Below is a small trained network, with its code and all its weights. Each question gives an input and a class and asks what happens when units are switched off, that is, made to give their printed mean instead of their output.

import numpy as np


def w(rows, s, z=0):
    codes = np.array(rows[::2]) - 128.0
    scale = np.full(codes.shape[1], s)
    scale[-1] = z or s
    return codes * scale


def f(y):
    return np.maximum(y, 0)


def log_softmax(a):
    a = a - a.max(-1, keepdims=True)
    return a - np.log(np.exp(a).sum(-1, keepdims=True))


def net(x, mask):
    res = np.array(x, float).reshape(1, 8) / 4 @ E
    y = f(res @ A[0][:, :-1].T + A[0][:, -1])
    res = res + np.where(mask, y, B[0][:, -1]) @ B[0][:, :-1]
    return log_softmax(res[-1] @ U[:, :-1].T + U[:, -1])


A, B = {}, {}
E = w([
[119,6,99,161,73,158],'x0',
[131,124,127,125,130,117],'x1',
[133,124,121,122,122,109],'x2',
[127,120,122,124,134,102],'x3',
[64,137,71,36,188,152],'x4',
[222,149,38,178,217,169],'x5',
[121,130,136,135,141,143],'x6',
[121,131,131,135,135,138],'x7',
],0.016)
A[0] = w([
[139,54,146,235,96,117,140],'N1',
[51,122,204,87,79,105,254],'N2',
[226,181,242,215,106,71,178],'N3',
[122,8,89,89,122,180,81],'N4',
[88,66,218,137,112,96,177],'N5',
[198,132,55,164,180,131,160],'N6',
],0.011,0.0093)
B[0] = w([
[196,89,137,57,24,211,215],'N1',
[65,178,137,107,112,103,239],'N2',
[83,131,119,206,152,101,250],'N3',
[84,139,127,248,143,108,199],'N4',
[113,197,126,129,33,159,203],'N5',
[174,70,113,135,178,165,249],'N6',
],0.014,0.02)
U = w([
[24,131,159,209,95,104,179],'0',
[128,102,96,247,154,135,252],'1',
[58,177,159,38,157,132,86],'2',
[156,160,102,52,210,168,194],'3',
[131,157,137,79,45,169,4],'4',
[198,69,149,130,102,172,29],'5',
],0.014,0.0029)

Each question gives the input, the list of numbers given to net, and the class t.
The units are the neurons (one row each of A and B). Each row of codes is followed by its name. A weight is (code - 128) times the scale printed after its matrix; where a second scale follows, it is the last column's (A, B and U).
mask holds one flag per neuron, in row order. A switched-off neuron (its flag False) gives its mean, the last column of its row in B, instead of its output. The means were averaged over made-up inputs and are rounded, as every weight is.
A unit's drop is (log p(t) with every unit on - log p(t) with that unit switched off) / (log p(t) with every unit on - log p(t) with every unit switched off).
The circuit of an input: a set's keep is (log p(t) with only the set's units on - log p(t) with every unit switched off) / (log p(t) with every unit on - log p(t) with every unit switched off). Starting from all 6 units, units are removed one at a time, each time the one whose removal leaves the highest keep (on an exact tie, the one counted first), for as long as the keep stays at least 0.8.
circuit, biggest first: the units of the circuit, biggest drop first
unit that matters most: the unit with the biggest drop
top k neurons: the k neurons with the biggest drops, biggest first
drop when u is switched off: that unit's drop, to one decimal
input [3,2,-6,8,-3,-1,-6,-8], class 4: unit that matters most	N1
input [0,5,1,-8,2,6,-2,3], class 3: top 3 neurons	N3, N4, N1
input [2,-3,-2,-5,-6,4,8,0], class 5: top 2 neurons	N1, N4
input [0,6,5,0,1,-1,-4,5], class 2: circuit, biggest first	N3, N4, N1
input [4,8,0,3,-1,-5,2,-5], class 4: top 2 neurons	N3, N1
input [4,-5,2,1,-2,1,8,-4], class 5: top 2 neurons	N1, N2
input [1,-6,7,5,-2,-6,-8,-4], class 4: top 2 neurons	N4, N5
input [-3,7,4,4,1,3,2,-8], class 3: top 3 neurons	N4, N3, N1
input [6,-7,-7,5,-2,1,-8,-7], class 5: top 2 neurons	N1, N2
input [2,6,-3,3,0,-8,2,4], class 4: top 3 neurons	N3, N5, N4
input [1,-4,-1,7,-8,0,2,-1], class 4: top 2 neurons	N1, N4
input [2,-6,-7,4,-8,6,-2,4], class 5: top 2 neurons	N1, N4
input [3,-7,-6,-5,-3,-8,-8,8], class 4: top 2 neurons	N1, N5
input [8,-4,-6,7,-1,-7,8,1], class 4: circuit, biggest first	N1
input [-1,3,5,3,2,5,1,0], class 3: top 3 neurons	N3, N4, N1
input [-3,-8,7,-2,1,-6,2,-4], class 2: top 2 neurons	N4, N3
input [3,7,-5,-1,-1,-6,2,-7], class 4: top 2 neurons	N3, N5
input [-3,-5,5,-8,2,7,-3,-3], class 3: drop when N4 is switched off	0.3
input [-5,7,8,3,5,2,-5,-2], class 3: drop when N5 is switched off	0.0
input [-7,7,5,-6,1,6,-4,-6], class 3: unit that matters most	N4
input [3,-6,-5,-5,-1,8,3,4], class 5: drop when N3 is switched off	0.3
input [-2,-7,5,-6,5,-1,2,-8], class 2: drop when N4 is switched off	0.1
